Below are the code and all the weights of a small trained network. Each question names an input and a target symbol and asks about switching units off, where a switched-off unit gives its printed mean instead of its output.

import numpy as np


def w(rows, s, z=0):
    codes = np.array(rows[::2]) - 128.0
    scale = np.full(codes.shape[1], s)
    scale[-1] = z or s
    return codes * scale


def norm(h):
    return h / np.sqrt((h * h).mean(-1, keepdims=True) + 1e-5)


def f(y):
    return np.maximum(y, 0)


def softmax(a):
    e = np.exp(a - a.max(-1, keepdims=True))
    return e / e.sum(-1, keepdims=True)


def log_softmax(a):
    a = a - a.max(-1, keepdims=True)
    return a - np.log(np.exp(a).sum(-1, keepdims=True))


def net(x, mask):
    ids = ['ΘΛΣαβγδεζημξπτφω'.index(c) for c in x.split()]
    T = len(ids)
    res = E[ids] + P[:T]
    u = 0
    for l in range(3):
        q, k, v = (norm(res) @ M[l].T for M in (Q, K, V))
        z = softmax(np.where(np.tri(T) > 0, q @ k.T / 4**0.5, -1e9)) @ v
        res = res + np.where(mask[u], z, O[l][:, -1]) @ O[l][:, :-1]
        u += 1
        y = f(norm(res) @ A[l][:, :-1].T + A[l][:, -1])
        res = res + np.where(mask[u : u + 8], y, B[l][:, -1]) @ B[l][:, :-1]
        u += 8
    return log_softmax(norm(res)[-1] @ U[:, :-1].T + U[:, -1])


Q, K, V, O, A, B = {}, {}, {}, {}, {}, {}
E = w([
[144,52,136,84,127,121],'Θ',
[139,72,148,116,165,129],'Λ',
[107,94,117,152,141,52],'Σ',
[135,86,138,123,161,136],'α',
[108,152,68,153,83,90],'β',
[130,133,141,140,121,44],'γ',
[147,159,176,121,114,75],'δ',
[84,79,117,81,44,137],'ε',
[65,95,160,108,94,143],'ζ',
[60,159,152,163,142,78],'η',
[120,196,177,137,145,102],'μ',
[236,74,108,225,250,44],'ξ',
[155,116,161,81,179,154],'π',
[67,131,29,143,163,126],'τ',
[153,138,109,89,171,168],'φ',
[105,94,96,110,190,167],'ω',
],0.024)
P = w([
[193,147,133,255,121,169],'0',
[167,130,166,173,138,125],'1',
[148,145,170,165,136,141],'2',
[146,131,161,127,155,103],'3',
[121,133,185,95,130,105],'4',
[125,136,168,94,166,106],'5',
[119,127,160,52,143,90],'6',
],0.015)
Q[0] = w([
[136,168,151,177,152,135],'0.h1',
[171,131,108,59,109,46],'0.h1',
[203,66,162,180,52,249],'0.h1',
[100,184,157,207,94,37],'0.h1',
],0.012)
K[0] = w([
[126,134,76,114,135,181],'0.h1',
[42,164,154,71,134,106],'0.h1',
[173,101,140,253,79,162],'0.h1',
[94,183,111,97,172,165],'0.h1',
],0.014)
V[0] = w([
[135,42,33,94,148,110],'0.h1',
[249,182,89,39,166,158],'0.h1',
[161,121,128,101,20,57],'0.h1',
[67,67,124,149,163,101],'0.h1',
],0.011)
O[0] = w([
[214,83,74,170,104,178,36],'0.h1',
[181,151,83,54,134,113,3],'0.h1',
[136,195,164,253,232,198,86],'0.h1',
[130,87,169,228,88,147,192],'0.h1',
],0.013,0.0049)
A[0] = w([
[185,222,139,177,158,80,3],'0.n1',
[165,67,209,47,141,219,126],'0.n2',
[232,234,249,112,74,105,129],'0.n3',
[188,149,97,169,158,41,43],'0.n4',
[207,56,132,96,255,176,111],'0.n5',
[133,168,37,176,122,102,76],'0.n6',
[201,84,104,253,168,233,89],'0.n7',
[82,147,170,130,55,251,149],'0.n8',
],0.0093,0.0063)
B[0] = w([
[203,88,87,206,141,136,158],'0.n1',
[98,61,161,128,128,128,239],'0.n2',
[111,56,14,218,139,153,221],'0.n3',
[251,170,168,175,85,129,145],'0.n4',
[111,81,239,76,63,103,225],'0.n5',
[118,211,134,146,54,190,149],'0.n6',
[177,170,83,60,84,168,253],'0.n7',
[202,106,121,50,105,135,203],'0.n8',
],0.011,0.0046)
Q[1] = w([
[146,207,150,181,239,43],'1.h1',
[151,146,156,171,181,255],'1.h1',
[98,191,164,164,197,164],'1.h1',
[96,144,162,110,74,157],'1.h1',
],0.0086)
K[1] = w([
[208,53,209,141,221,74],'1.h1',
[134,202,176,178,44,57],'1.h1',
[165,206,234,195,114,3],'1.h1',
[96,202,91,144,96,62],'1.h1',
],0.0059)
V[1] = w([
[67,150,88,122,41,97],'1.h1',
[153,25,121,115,197,115],'1.h1',
[243,189,255,143,58,4],'1.h1',
[40,146,133,106,38,198],'1.h1',
],0.0079)
O[1] = w([
[125,133,147,101,203,170,248],'1.h1',
[151,166,79,195,136,99,141],'1.h1',
[188,193,254,101,82,123,254],'1.h1',
[53,126,133,149,154,168,220],'1.h1',
],0.011,0.0022)
A[1] = w([
[85,64,155,34,240,225,1],'1.n1',
[2,161,171,206,168,45,28],'1.n2',
[133,111,171,121,236,74,67],'1.n3',
[137,175,82,34,50,125,129],'1.n4',
[156,185,65,133,120,31,242],'1.n5',
[181,49,160,128,188,63,112],'1.n6',
[104,72,163,60,139,206,131],'1.n7',
[63,164,185,48,175,116,112],'1.n8',
],0.0092,0.0041)
B[1] = w([
[115,94,214,127,9,130,205],'1.n1',
[90,138,84,138,148,159,254],'1.n2',
[114,189,79,124,104,132,191],'1.n3',
[159,100,179,186,146,119,170],'1.n4',
[86,197,118,177,107,86,204],'1.n5',
[57,215,104,95,151,157,220],'1.n6',
[162,135,182,136,97,143,245],'1.n7',
[122,176,169,33,144,118,244],'1.n8',
],0.013,0.0061)
Q[2] = w([
[98,139,151,185,246,247],'2.h1',
[142,80,81,186,103,126],'2.h1',
[201,174,136,120,140,167],'2.h1',
[158,200,177,172,82,51],'2.h1',
],0.013)
K[2] = w([
[44,165,168,140,180,240],'2.h1',
[188,114,75,83,137,254],'2.h1',
[204,170,223,202,156,132],'2.h1',
[191,188,87,187,190,10],'2.h1',
],0.0093)
V[2] = w([
[209,137,75,75,136,161],'2.h1',
[248,120,93,168,114,182],'2.h1',
[177,125,202,144,157,38],'2.h1',
[76,248,87,66,131,198],'2.h1',
],0.011)
O[2] = w([
[139,125,163,26,214,160,1],'2.h1',
[99,156,177,155,242,141,30],'2.h1',
[148,83,255,146,59,32,148],'2.h1',
[187,208,98,119,113,212,174],'2.h1',
],0.01,0.0053)
A[2] = w([
[123,183,151,87,117,196,113],'2.n1',
[89,101,5,91,177,157,138],'2.n2',
[115,125,178,143,168,199,24],'2.n3',
[106,112,179,101,71,143,21],'2.n4',
[166,162,58,195,161,63,1],'2.n5',
[159,53,171,41,145,129,168],'2.n6',
[128,144,94,235,127,110,76],'2.n7',
[129,110,93,65,74,108,48],'2.n8',
],0.017,0.0057)
B[2] = w([
[45,82,174,119,137,84,218],'2.n1',
[129,168,147,176,194,23,215],'2.n2',
[175,206,93,150,109,164,152],'2.n3',
[202,112,70,127,77,114,254],'2.n4',
[208,97,116,89,4,142,169],'2.n5',
[86,122,64,131,193,161,239],'2.n6',
[130,58,112,67,185,200,212],'2.n7',
[185,100,94,121,184,164,173],'2.n8',
],0.015,0.0087)
U = w([
[132,140,101,17,77,131,19],'Θ',
[113,138,204,93,135,181,95],'Λ',
[97,41,200,169,180,117,112],'Σ',
[152,115,117,52,195,136,136],'α',
[150,197,176,169,146,208,187],'β',
[205,105,153,227,108,160,111],'γ',
[212,158,39,133,104,161,174],'δ',
[207,101,151,109,190,184,171],'ε',
[36,73,94,153,138,209,111],'ζ',
[23,121,125,240,43,131,72],'η',
[33,216,141,96,110,97,136],'μ',
[179,191,232,189,125,68,147],'ξ',
[177,173,95,141,38,43,76],'π',
[81,88,97,160,211,93,254],'τ',
[217,121,93,33,165,46,113],'φ',
[122,7,87,133,105,27,87],'ω',
],0.013,0.0083)

Each question gives the input, a string of symbols that net reads in full, and the target symbol t.
The units are the heads (4 rows each of Q, K, V and O) and the neurons (one row each of A and B). Each row of codes is followed by its name. A weight is (code - 128) times the scale printed after its matrix; where a second scale follows, it is the last column's (O, A, B and U).
mask holds one flag per unit, layer by layer, with each layer's heads first. A switched-off unit (its flag False) gives its mean, the last column of its rows in O or B, instead of its output. The means were averaged over made-up inputs and are rounded, as every weight is.
A unit's drop is (log p(t) with every unit on - log p(t) with that unit switched off) / (log p(t) with every unit on - log p(t) with every unit switched off).
The circuit of an input: a set's keep is (log p(t) with only the set's units on - log p(t) with every unit switched off) / (log p(t) with every unit on - log p(t) with every unit switched off). Starting from the 12 units with the biggest drops (on a tie, the unit counted first), units are removed one at a time, each time the one whose removal leaves the highest keep (on an exact tie, the one counted first), for as long as the keep stays at least 0.8.
units of the circuit, in order: the units of the circuit, biggest drop first
most important unit: the unit with the biggest drop
top k neurons: the k neurons with the biggest drops, biggest first
k most important neurons of layer l: the k neurons of layer l with the biggest drops, biggest first
drop when u is switched off: that unit's drop, to one decimal
input ω Λ μ Σ, target μ: units of the circuit, in order -> (0.h1)
input μ ε μ ω Θ β, target ω: units of the circuit, in order -> (0.h1; 2.h1; 1.n4)
input Λ Λ τ η, target τ: units of the circuit, in order -> (0.h1; 1.h1; 2.n2; 2.h1)
input ζ ε δ, target ζ: top 3 neurons -> (0.n3; 2.n7; 2.n4)
input ξ τ β η Λ η δ, target η: top 2 neurons -> (0.n3; 1.n2)
input ε Λ π, target β: top 2 neurons -> (2.n3; 0.n7)
input μ τ π, target Θ: units of the circuit, in order -> (0.h1; 2.h1)
input μ γ ζ, target Θ: units of the circuit, in order -> (0.h1; 2.h1; 2.n8)
input ζ μ η δ, target μ: 3 most important neurons of layer 1 -> (1.n2; 1.n8; 1.n1)
input ξ ξ φ, target Σ: top 2 neurons -> (0.n5; 2.n6)
input Σ Σ Λ, target γ: top 2 neurons -> (0.n7; 2.n1)
input α μ α δ δ π, target μ: 3 most important neurons of layer 2 -> (2.n1; 2.n7; 2.n5)
input ζ α μ Λ β, target μ: top 2 neurons -> (1.n8; 2.n4)
input ζ Λ β, target ζ: top neuron -> (0.n5)
input μ π ω, target Θ: top 2 neurons -> (1.n1; 1.n8)
input Θ ω Λ Λ π, target ω: 2 most important neurons of layer 2 -> (2.n4; 2.n7)
input Λ Σ β ε ζ ω γ, target ω: 2 most important neurons of layer 1 -> (1.n4; 1.n8)
input Λ γ γ β γ, target γ: top 3 neurons -> (2.n5; 2.n6; 0.n1)
input α β π μ, target π: top 2 neurons -> (1.n5; 0.n3)
input Σ Λ ξ γ, target ξ: most important unit -> 1.h1
input Λ ε Λ τ π μ, target τ: top 2 neurons -> (0.n3; 2.n2)
input β α δ τ α τ, target τ: 2 most important neurons of layer 2 -> (2.n2; 2.n4)
input μ τ Λ Λ π μ, target π: 2 most important neurons of layer 2 -> (2.n6; 2.n5)
input μ φ μ ξ, target φ: drop when 1.n5 is switched off -> -0.1
input τ μ μ δ η φ, target μ: top 2 neurons -> (2.n1; 1.n8)
input β ξ τ Σ μ τ, target τ: drop when 0.h1 is switched off -> 3.6
input Λ α ω, target ω: drop when 0.n4 is switched off -> 0.0
input δ ξ β Σ μ Λ ξ, target ξ: drop when 2.h1 is switched off -> 0.1
